Below are the code and all the weights of a small trained network. Each question names an input and a class and asks about switching units off, where a switched-off unit gives its printed mean instead of its output.

import numpy as np


def w(rows, s, z=0):
    codes = np.array(rows[::2]) - 128.0
    scale = np.full(codes.shape[1], s)
    scale[-1] = z or s
    return codes * scale


def f(y):
    return y / 2 * (1 + np.tanh(0.7978845608 * (y + 0.044715 * y**3)))


def log_softmax(a):
    a = a - a.max(-1, keepdims=True)
    return a - np.log(np.exp(a).sum(-1, keepdims=True))


def net(x, mask):
    res = np.array(x, float).reshape(1, 8) / 4 @ E
    y = f(res @ A[0][:, :-1].T + A[0][:, -1])
    res = res + np.where(mask, y, B[0][:, -1]) @ B[0][:, :-1]
    return log_softmax(res[-1] @ U[:, :-1].T + U[:, -1])


A, B = {}, {}
E = w([
[134,128,132,129],'x0',
[133,129,134,128],'x1',
[129,127,128,128],'x2',
[85,177,185,254],'x3',
[223,26,79,186],'x4',
[126,127,126,128],'x5',
[125,127,124,128],'x6',
[214,231,28,136],'x7',
],0.0087)
A[0] = w([
[122,110,122,122,92],'N0',
[130,128,120,128,122],'N1',
[123,109,136,119,133],'N2',
[88,201,125,56,26],'N3',
[74,143,194,157,133],'N4',
[105,44,183,112,149],'N5',
[133,139,134,127,103],'N6',
[145,128,106,125,113],'N7',
[99,130,160,132,154],'N8',
[126,134,146,160,158],'N9',
[122,124,130,135,107],'N10',
[128,155,147,250,91],'N11',
[101,132,158,132,154],'N12',
[101,175,135,88,177],'N13',
[154,126,99,129,102],'N14',
[145,128,113,126,124],'N15',
[135,152,114,125,71],'N16',
[74,121,172,132,160],'N17',
[133,134,121,129,125],'N18',
[87,140,170,131,136],'N19',
[129,119,129,123,108],'N20',
[88,191,135,68,192],'N21',
[128,131,149,126,94],'N22',
[158,204,87,141,9],'N23',
[116,132,131,136,119],'N24',
[147,123,127,117,116],'N25',
[133,152,116,135,148],'N26',
[166,202,98,140,182],'N27',
[149,130,98,132,122],'N28',
[133,97,122,155,64],'N29',
[156,125,100,122,114],'N30',
[150,125,103,124,109],'N31',
[119,134,143,128,118],'N32',
[108,43,166,107,65],'N33',
[110,154,136,130,93],'N34',
],0.025,0.012)
B[0] = w([
[147,139,148,129,127],'N0',
[137,142,131,131,128],'N1',
[112,132,141,119,141],'N2',
[118,137,182,240,204],'N3',
[117,133,44,127,226],'N4',
[118,134,233,92,220],'N5',
[119,111,130,123,126],'N6',
[133,139,113,142,144],'N7',
[130,127,83,122,180],'N8',
[139,121,89,115,163],'N9',
[140,141,133,122,126],'N10',
[128,125,254,107,208],'N11',
[135,117,82,123,177],'N12',
[128,115,166,76,215],'N13',
[117,114,100,147,150],'N14',
[129,137,113,145,141],'N15',
[141,126,138,106,137],'N16',
[145,136,58,124,211],'N17',
[127,122,126,130,131],'N18',
[128,125,75,123,194],'N19',
[131,135,140,128,126],'N20',
[139,124,208,67,251],'N21',
[121,120,122,130,129],'N22',
[144,109,168,20,182],'N23',
[137,124,120,125,134],'N24',
[103,116,120,139,135],'N25',
[122,125,127,141,155],'N26',
[114,135,116,205,227],'N27',
[124,145,105,149,153],'N28',
[135,135,138,92,136],'N29',
[127,134,105,154,156],'N30',
[118,132,108,147,148],'N31',
[130,122,116,124,138],'N32',
[135,123,193,187,186],'N33',
[126,138,120,110,148],'N34',
],0.049,0.02)
U = w([
[133,116,144,30,234],'0',
[96,134,152,136,129],'1',
[109,145,2,99,3],'2',
],0.0089,0.0017)

Each question gives the input, the list of numbers given to net, and the class t.
The units are the neurons (one row each of A and B). Each row of codes is followed by its name. A weight is (code - 128) times the scale printed after its matrix; where a second scale follows, it is the last column's (A, B and U).
mask holds one flag per neuron, in row order. A switched-off neuron (its flag False) gives its mean, the last column of its row in B, instead of its output. The means were averaged over made-up inputs and are rounded, as every weight is.
A unit's drop is (log p(t) with every unit on - log p(t) with that unit switched off) / (log p(t) with every unit on - log p(t) with every unit switched off).
The circuit of an input: a set's keep is (log p(t) with only the set's units on - log p(t) with every unit switched off) / (log p(t) with every unit on - log p(t) with every unit switched off). Starting from the 12 units with the biggest drops (on a tie, the unit counted first), units are removed one at a time, each time the one whose removal leaves the highest keep (on an exact tie, the one counted first), for as long as the keep stays at least 0.8.
circuit, biggest first: the units of the circuit, biggest drop first
unit that matters most: the unit with the biggest drop
top k neurons: the k neurons with the biggest drops, biggest first
drop of u: that unit's drop, to one decimal
input [2,3,-6,-2,0,8,-1,1], class 1: unit that matters most -> N4
input [-2,5,1,5,-4,-1,-7,-1], class 2: top 2 neurons -> (N4; N5)
input [2,1,0,-4,3,5,-6,-8], class 1: top 4 neurons -> (N33; N21; N23; N13)
input [-8,-5,5,1,5,5,-2,3], class 1: top 2 neurons -> (N4; N17)
input [-4,0,7,-4,3,2,-1,-7], class 1: top 2 neurons -> (N33; N21)
input [-6,1,4,8,-1,3,7,-2], class 2: top 2 neurons -> (N4; N21)
input [-2,2,-2,1,-8,8,6,-2], class 2: top 2 neurons -> (N4; N11)
input [0,-5,5,-2,-2,-2,-8,1], class 1: top 4 neurons -> (N23; N5; N17; N11)
input [4,-3,4,-5,3,7,-8,-1], class 1: top 2 neurons -> (N21; N23)
input [3,-2,-7,-2,-6,4,4,7], class 1: top 2 neurons -> (N3; N27)
input [-1,-7,-8,-6,-7,-4,5,2], class 1: drop of N3 -> 4.7
input [1,2,-8,-5,6,-2,7,-4], class 1: drop of N33 -> 0.5
input [5,8,2,7,-4,2,-2,-4], class 2: drop of N4 -> 0.6
input [3,-7,6,5,-4,7,7,-2], class 2: circuit, biggest first -> (N4)
